14  5  8  -12  -9  -23  -20  36  -5  20  -14  3  9  -7  18  -13  9  -3  -28  0  37  1  -14  21  -23  33  15  18  13  -2  8  29  -10  37  -22  15  15  25  -11  -17  -6  11  -39  -57  8  -10  34 | PP
-3  27  25  18  -29  -19  -21  28  -19  10  -3  -9  35  8  17  -80  16  0  -12  21  13  8  -10  39  -27  47  -36  18  6  -12  8  7  -7  21  -23  15  -9  62  -20  -12  -33  13  -10  -36  -42  -8  14 | TZ
-8  7  10  15  -36  -1  -7  23  -3  7  4  -15  14  -1  0  -34  5  -2  -23  32  -1  6  -4  17  -15  24  12  9  13  -8  1  19  1  11  -27  17  1  34  -11  6  -26  7  -20  -35  6  28  4 | Jm
6  0  17  14  36  -33  -41  28  -7  11  15  5  20  -8  25  -16  -6  2  2  13  -13  9  -15  54  -20  31  10  -7  -8  -3  -17  27  -15  10  -6  -20  7  46  -44  -19  -7  18  -8  -56  -7  0  21 | PP
22  22  9  8  -23  -12  -36  18  -12  5  5  5  35  -11  12  -18  18  1  6  4  -9  6  -20  30  -32  51  -2  -2  3  -10  3  54  -22  12  -37  0  -7  40  -29  -13  -12  -23  -10  -51  6  7  11 | Jm
29  -1  12  -25  -36  -12  -20  37  3  14  -33  10  25  -12  -1  3  9  5  -58  1  54  0  -5  4  -19  18  12  22  23  2  8  24  -1  40  -30  29  -11  4  9  -13  0  -12  -45  -34  31  -9  47 | PP
12  4  12  23  -19  -20  -15  30  -12  19  -6  6  38  -4  1  -2  8  9  -34  19  37  -27  -2  25  -20  10  2  26  16  -4  30  -17  -5  13  -38  17  1  29  -15  -21  -13  -2  -26  -42  6  -3  18 | PP
5  29  12  22  -19  -20  -12  19  -15  7  12  -9  50  9  19  -34  13  3  -7  22  -11  8  -7  32  -26  35  3  13  6  -15  0  -6  -7  10  -32  2  -3  54  -32  -19  -26  25  -6  -42  -15  7  7 | TZ
11  15  7  48  -18  -20  0  24  -13  17  4  -10  32  1  19  -49  22  8  -16  24  1  8  -13  37  -26  20  20  5  -2  -13  15  -28  -2  13  -49  18  -4  84  -32  -12  -31  28  -18  -44  -2  -3  5 | TZ
8  31  22  24  -8  -19  -20  30  -13  4  25  -2  27  -5  19  -46  13  -4  -3  21  3  9  -9  37  -44  39  9  -3  -7  -10  5  -1  -9  23  -22  2  6  103  -39  0  -34  28  21  -44  -6  -5  4 | Jm
12  1  3  12  -4  -18  -29  27  -7  11  -17  -18  33  -1  10  -30  15  0  -36  15  18  3  -1  18  -18  10  6  10  15  -22  11  -16  -1  23  -31  16  -2  34  -11  -11  -9  2  -32  -41  8  1  16 | PP
1  13  7  18  -28  -24  -25  24  -4  -2  4  -18  20  -4  22  -34  10  0  -28  15  33  2  -18  37  -39  34  11  13  11  -9  3  12  -5  17  -35  10  0  50  -29  -30  -18  28  -40  -54  0  6  21 | PP
46  7  39  -45  -30  -10  -36  27  0  16  -23  12  20  -24  -7  55  7  -14  -23  -7  86  -7  -23  9  -36  48  2  21  25  2  1  74  3  28  12  23  -6  -55  17  -7  33  -37  -23  -40  25  -12  60 | PP
32  -5  17  -33  -36  -21  -17  44  -6  21  -55  20  39  -17  23  39  2  0  -36  -5  92  0  -15  1  -21  39  -2  4  30  -11  -16  40  -2  32  1  17  -7  -65  19  -14  10  -14  -62  -41  28  -1  70 | PP
-1  18  2  3  -42  -8  -15  12  -4  14  1  2  16  -5  9  -31  8  -3  -18  4  14  6  -19  28  -39  38  10  0  1  -1  -3  35  -2  18  -15  6  -6  37  -14  -9  -23  14  -24  -41  2  -4  10 | Jm
-1  10  14  -1  -33  -12  -31  21  -10  14  -23  4  13  -16  6  7  5  -10  -17  19  41  -1  -11  15  -31  37  6  1  13  -3  2  30  0  5  -12  4  -5  -13  -11  -10  6  -1  -48  -57  22  3  28 | TZ
3  12  7  30  -5  -22  -18  21  -16  16  15  -6  26  -4  23  -50  10  -11  -36  18  -3  -2  -8  32  -7  -6  14  16  2  -1  13  -51  -15  24  -43  4  -3  66  -31  -14  -35  15  -27  -45  -1  8  6 | PP
18  10  23  17  -24  -27  -33  31  -17  11  -15  8  50  8  1  -14  9  11  -43  15  40  5  -10  18  -32  20  9  32  15  -7  18  -25  3  26  -31  17  -8  26  -10  -22  -11  18  -40  -41  11  8  39 | PP
-4  11  15  34  -20  -16  -24  26  -19  5  -1  1  39  8  8  -30  17  -3  -19  20  11  10  -14  34  -33  17  1  12  13  18  19  -33  -7  18  -35  1  0  51  -27  -14  -15  24  -32  -52  1  10  8 | TZ
15  6  19  26  -40  -23  0  35  -16  10  3  -6  31  0  23  -29  9  9  -48  20  17  9  -11  29  -35  13  -5  33  21  -10  6  -22  14  25  -66  5  0  69  -25  -17  -25  -8  -25  -82  -11  -2  15 | PP
6  6  11  25  -35  -2  4  13  -23  10  0  5  26  1  6  -49  13  16  -30  16  -15  2  -9  24  -15  1  7  17  11  -12  12  -18  -7  8  -41  8  -10  31  -13  -2  -31  -8  -28  -29  2  7  -25 | TZ
-18  12  4  15  -23  -5  1  18  -29  3  2  -16  5  15  12  -50  2  -14  -11  17  -42  12  -6  21  4  0  6  9  -7  -10  9  -9  -10  13  -24  4  1  72  -20  0  -33  3  -19  -21  -6  12  -20 | Jm
-1  10  7  27  0  -37  -15  24  -24  18  6  3  35  10  14  -26  11  6  2  14  9  -5  -8  34  -25  22  4  10  11  -5  13  -47  -3  20  -31  -4  3  72  -18  -23  -28  42  4  -37  -3  0  9 | TZ
8  24  28  7  -17  -16  -34  32  -16  14  -9  11  46  -7  10  -24  15  2  -18  42  58  12  -37  40  -28  40  5  2  8  1  21  22  -8  31  -28  -4  -7  34  -32  -18  -22  -24  -11  -63  20  5  16 | PP
7  -1  6  22  -4  -15  -17  17  -14  8  -7  -4  28  -2  10  -9  3  11  -31  13  11  -6  -5  17  -17  1  4  6  13  2  2  -15  23  24  -30  8  5  16  -13  -18  -16  7  -32  -35  10  1  8 | PP
1  16  17  12  -13  -17  -18  38  -20  5  -18  -2  33  10  3  -11  2  6  -24  10  26  7  -6  15  -21  26  20  13  4  -3  9  -19  1  20  -20  8  -1  8  -9  -2  -12  30  -34  -33  2  10  23 | PP
11  1  6  20  -24  -24  -4  36  -7  21  7  -7  22  6  18  -53  16  1  -58  19  -7  15  -5  32  -19  -17  21  25  2  -7  3  -71  3  37  -45  23  7  90  -38  -8  -33  14  -38  -41  6  7  0 | PP
2  13  9  21  -28  -27  -10  20  -4  7  1  7  22  -4  13  -32  8  -1  -19  13  8  10  -9  24  9  39  12  10  17  -13  8  5  -6  28  -31  13  -3  57  -13  0  -24  8  -19  -46  -7  3  16 | Jm
-1  12  3  14  -40  -14  -8  21  -1  4  -8  -3  27  6  4  -21  9  -3  -14  26  29  -8  0  19  -34  32  -8  15  4  -10  11  -8  0  16  -25  13  -12  33  6  9  -16  39  -12  -28  -6  6  20 | Jm
16  -13  20  -13  23  -12  -9  18  18  8  -4  7  8  5  3  -17  -17  4  -51  3  14  -5  -8  0  -2  -34  30  6  5  8  -2  -32  5  37  -4  12  2  2  5  -18  -4  14  -38  -25  8  0  14 | PP
14  7  12  -49  -54  -8  -27  15  -6  6  -41  9  23  -16  -13  33  9  0  -24  0  75  0  -8  3  -22  54  -7  3  35  -5  -3  63  8  21  3  12  -12  -55  27  15  10  -14  -52  -59  23  -2  51 | PP

-3  4  -43  18  38  3  0  -17  13  6  -9  47  -6  8  16  11  -12  -7  -15  -15  -34  7  6  22  -2  47  1  11  -3  -11  -6  22  -17  9  -1  6  5  -4  20  -18  -47  19  3  -3  6  0  3 | <51>
-3  -1  1  -2  -1  3  -4  0  -1  -3  4  1  -2  1  2  1  -2  -1  2  2  6  1  -1  6  -2  14  3  -1  0  2  -9  0  5  2  -10  -1  0  -7  -2  -1  -1  -1  -1  1  -1  1  1 | <53>
-2  -4  -1  3  1  -2  -2  0  -3  8  2  7  -2  0  -2  1  -3  3  4  -1  -6  4  1  2  0  -2  -2  -3  4  5  5  -1  -1  5  -2  1  -11  7  -1  0  1  -2  3  -3  -1  0  -1 | <59>
-2  3  -4  -3  4  1  3  2  12  5  -3  14  -2  -1  -5  -2  -3  0  5  -2  -19  3  1  -3  6  10  -11  -5  3  4  7  1  -30  8  9  -2  3  11  11  -1  -4  5  1  -4  -2  3  1 | <55>
-3  -10  1  4  0  -3  2  2  12  6  0  13  -7  0  4  1  -1  -5  11  0  -3  5  -7  0  14  20  -6  -2  7  -3  3  -4  -10  0  -6  -3  -1  12  4  -3  -15  7  9  -3  1  -6  2 | <59>
